Below is a small trained network, with its code and all its weights. Each question gives an input and a class and asks what happens when units are switched off, that is, made to give their printed mean instead of their output.

import numpy as np


def w(rows, s, z=0):
    codes = np.array(rows[::2]) - 128.0
    scale = np.full(codes.shape[1], s)
    scale[-1] = z or s
    return codes * scale


def norm(h):
    return h / np.sqrt((h * h).mean(-1, keepdims=True) + 1e-5)


def f(y):
    return np.maximum(y, 0)


def log_softmax(a):
    a = a - a.max(-1, keepdims=True)
    return a - np.log(np.exp(a).sum(-1, keepdims=True))


def net(x, mask):
    res = np.array(x, float).reshape(1, 5) / 4 @ E
    u = 0
    for l in range(3):
        y = f(norm(res) @ A[l][:, :-1].T + A[l][:, -1])
        res = res + np.where(mask[u : u + 13], y, B[l][:, -1]) @ B[l][:, :-1]
        u += 13
    return log_softmax(norm(res)[-1] @ U[:, :-1].T + U[:, -1])


A, B = {}, {}
E = w([
[105,53,117,40,59,111],'x0',
[136,120,243,133,93,11],'x1',
[252,122,87,116,173,63],'x2',
[199,116,105,220,80,48],'x3',
[177,181,122,138,70,254],'x4',
],0.0083)
A[0] = w([
[34,112,126,148,141,113,86],'L0N0',
[137,115,134,177,88,100,132],'L0N1',
[5,124,151,131,130,54,92],'L0N2',
[159,110,167,193,69,166,52],'L0N3',
[176,111,93,91,106,135,85],'L0N4',
[144,108,119,201,38,97,36],'L0N5',
[112,113,163,76,96,132,3],'L0N6',
[128,134,213,64,68,132,107],'L0N7',
[112,120,90,157,120,183,138],'L0N8',
[141,122,195,118,99,123,52],'L0N9',
[40,97,80,88,85,135,106],'L0N10',
[189,104,198,73,137,69,120],'L0N11',
[194,105,122,118,102,62,123],'L0N12',
],0.012,0.003)
B[0] = w([
[19,145,103,113,111,140,201],'L0N0',
[186,147,110,165,130,96,192],'L0N1',
[118,14,219,166,203,109,255],'L0N2',
[67,220,164,134,62,54,185],'L0N3',
[101,115,95,76,162,56,175],'L0N4',
[254,71,149,234,72,157,196],'L0N5',
[62,137,169,166,207,144,162],'L0N6',
[104,80,214,94,107,116,210],'L0N7',
[172,140,57,194,168,144,217],'L0N8',
[123,108,132,61,143,105,173],'L0N9',
[117,87,81,150,91,192,221],'L0N10',
[215,134,105,159,139,104,254],'L0N11',
[111,147,80,163,193,15,234],'L0N12',
],0.011,0.006)
A[1] = w([
[146,66,167,97,185,175,55],'L1N0',
[117,168,126,166,177,123,102],'L1N1',
[179,150,159,55,212,254,25],'L1N2',
[132,137,147,210,18,52,83],'L1N3',
[38,44,157,100,156,80,129],'L1N4',
[119,107,177,113,60,85,3],'L1N5',
[55,75,116,165,53,221,148],'L1N6',
[90,176,149,201,42,121,128],'L1N7',
[82,83,218,132,120,86,197],'L1N8',
[131,185,186,217,69,154,118],'L1N9',
[5,48,171,50,81,51,121],'L1N10',
[162,203,247,36,107,160,61],'L1N11',
[132,177,101,176,27,164,59],'L1N12',
],0.01,0.003)
B[1] = w([
[97,119,187,89,111,125,171],'L1N0',
[104,204,153,148,127,124,181],'L1N1',
[184,141,109,187,56,198,183],'L1N2',
[178,92,22,158,6,202,231],'L1N3',
[158,86,222,123,161,174,246],'L1N4',
[81,101,122,91,95,92,153],'L1N5',
[49,105,180,202,130,17,242],'L1N6',
[83,173,143,97,212,176,185],'L1N7',
[170,127,147,46,137,80,254],'L1N8',
[107,155,146,100,200,191,200],'L1N9',
[187,108,238,140,126,245,232],'L1N10',
[83,211,24,5,109,128,154],'L1N11',
[83,154,181,111,174,112,182],'L1N12',
],0.014,0.0063)
A[2] = w([
[91,37,86,181,135,134,107],'L2N0',
[19,96,69,110,107,180,153],'L2N1',
[149,156,65,145,109,145,38],'L2N2',
[67,110,126,135,107,196,141],'L2N3',
[227,136,145,101,146,54,112],'L2N4',
[180,130,144,41,132,159,123],'L2N5',
[102,59,135,98,151,135,76],'L2N6',
[115,143,121,142,217,88,188],'L2N7',
[161,136,156,110,85,87,92],'L2N8',
[200,80,88,102,132,9,85],'L2N9',
[137,158,143,88,53,117,5],'L2N10',
[121,132,109,158,90,155,22],'L2N11',
[147,183,127,126,167,142,95],'L2N12',
],0.014,0.0018)
B[2] = w([
[141,167,51,131,33,123,194],'L2N0',
[113,66,83,124,180,41,189],'L2N1',
[164,136,194,192,135,80,185],'L2N2',
[214,98,111,78,159,26,199],'L2N3',
[50,36,112,196,144,45,244],'L2N4',
[85,135,21,118,83,195,171],'L2N5',
[207,122,138,93,63,146,176],'L2N6',
[8,147,110,66,107,158,196],'L2N7',
[77,129,79,131,171,129,168],'L2N8',
[103,84,11,169,52,67,255],'L2N9',
[131,114,37,21,184,119,142],'L2N10',
[184,141,144,143,84,113,161],'L2N11',
[149,164,193,170,170,119,170],'L2N12',
],0.014,0.0091)
U = w([
[138,189,73,22,85,170,2],'0',
[202,236,117,229,139,152,92],'1',
[110,90,34,197,97,7,204],'2',
[38,219,133,147,202,116,81],'3',
[124,61,238,90,124,158,174],'4',
],0.013,0.0035)

Each question gives the input, the list of numbers given to net, and the class t.
The units are the neurons (one row each of A and B). Each row of codes is followed by its name. A weight is (code - 128) times the scale printed after its matrix; where a second scale follows, it is the last column's (A, B and U).
mask holds one flag per neuron, layer by layer. A switched-off neuron (its flag False) gives its mean, the last column of its row in B, instead of its output. The means were averaged over made-up inputs and are rounded, as every weight is.
A unit's drop is (log p(t) with every unit on - log p(t) with that unit switched off) / (log p(t) with every unit on - log p(t) with every unit switched off).
The circuit of an input: a set's keep is (log p(t) with only the set's units on - log p(t) with every unit switched off) / (log p(t) with every unit on - log p(t) with every unit switched off). Starting from the 12 units with the biggest drops (on a tie, the unit counted first), units are removed one at a time, each time the one whose removal leaves the highest keep (on an exact tie, the one counted first), for as long as the keep stays at least 0.8.
units of the circuit, in order: the units of the circuit, biggest drop first
k most important neurons: the k neurons with the biggest drops, biggest first
top k neurons in layer l: the k neurons of layer l with the biggest drops, biggest first
drop when u is switched off: that unit's drop, to one decimal
input [-4,-1,-8,6,-4], class 4: units of the circuit, in order -> L0N2; L2N9
input [-4,0,2,4,8], class 1: most important neuron -> L1N3
input [-1,-7,1,5,8], class 3: 2 most important neurons -> L1N12; L0N3
input [-8,0,-4,3,4], class 1: top 2 neurons in layer 1 -> L1N3; L1N6
input [7,-3,-6,2,7], class 3: 2 most important neurons -> L1N12; L1N7
input [4,1,1,-2,7], class 0: 2 most important neurons -> L1N11; L0N2
input [-7,-5,-6,2,-4], class 3: top 2 neurons in layer 1 -> L1N3; L1N1
input [-7,0,6,-8,-5], class 3: top 2 neurons in layer 0 -> L0N10; L0N5
input [-1,3,-7,7,6], class 1: 2 most important neurons -> L0N5; L1N3
input [-2,3,4,5,8], class 1: top 2 neurons in layer 0 -> L0N3; L0N2
input [5,-2,-4,-1,8], class 3: top 2 neurons in layer 0 -> L0N3; L0N2
input [-6,-4,-6,7,0], class 1: 2 most important neurons -> L1N3; L0N5
input [-8,-1,6,-1,8], class 1: drop when L1N2 is switched off -> 0.2
input [-7,1,-4,2,6], class 1: units of the circuit, in order -> L2N4
input [-4,-2,1,-8,-1], class 1: drop when L2N4 is switched off -> 0.2
input [-5,-1,4,-2,-3], class 3: drop when L1N12 is switched off -> -0.1
input [1,7,-3,4,7], class 0: drop when L1N3 is switched off -> 0.2
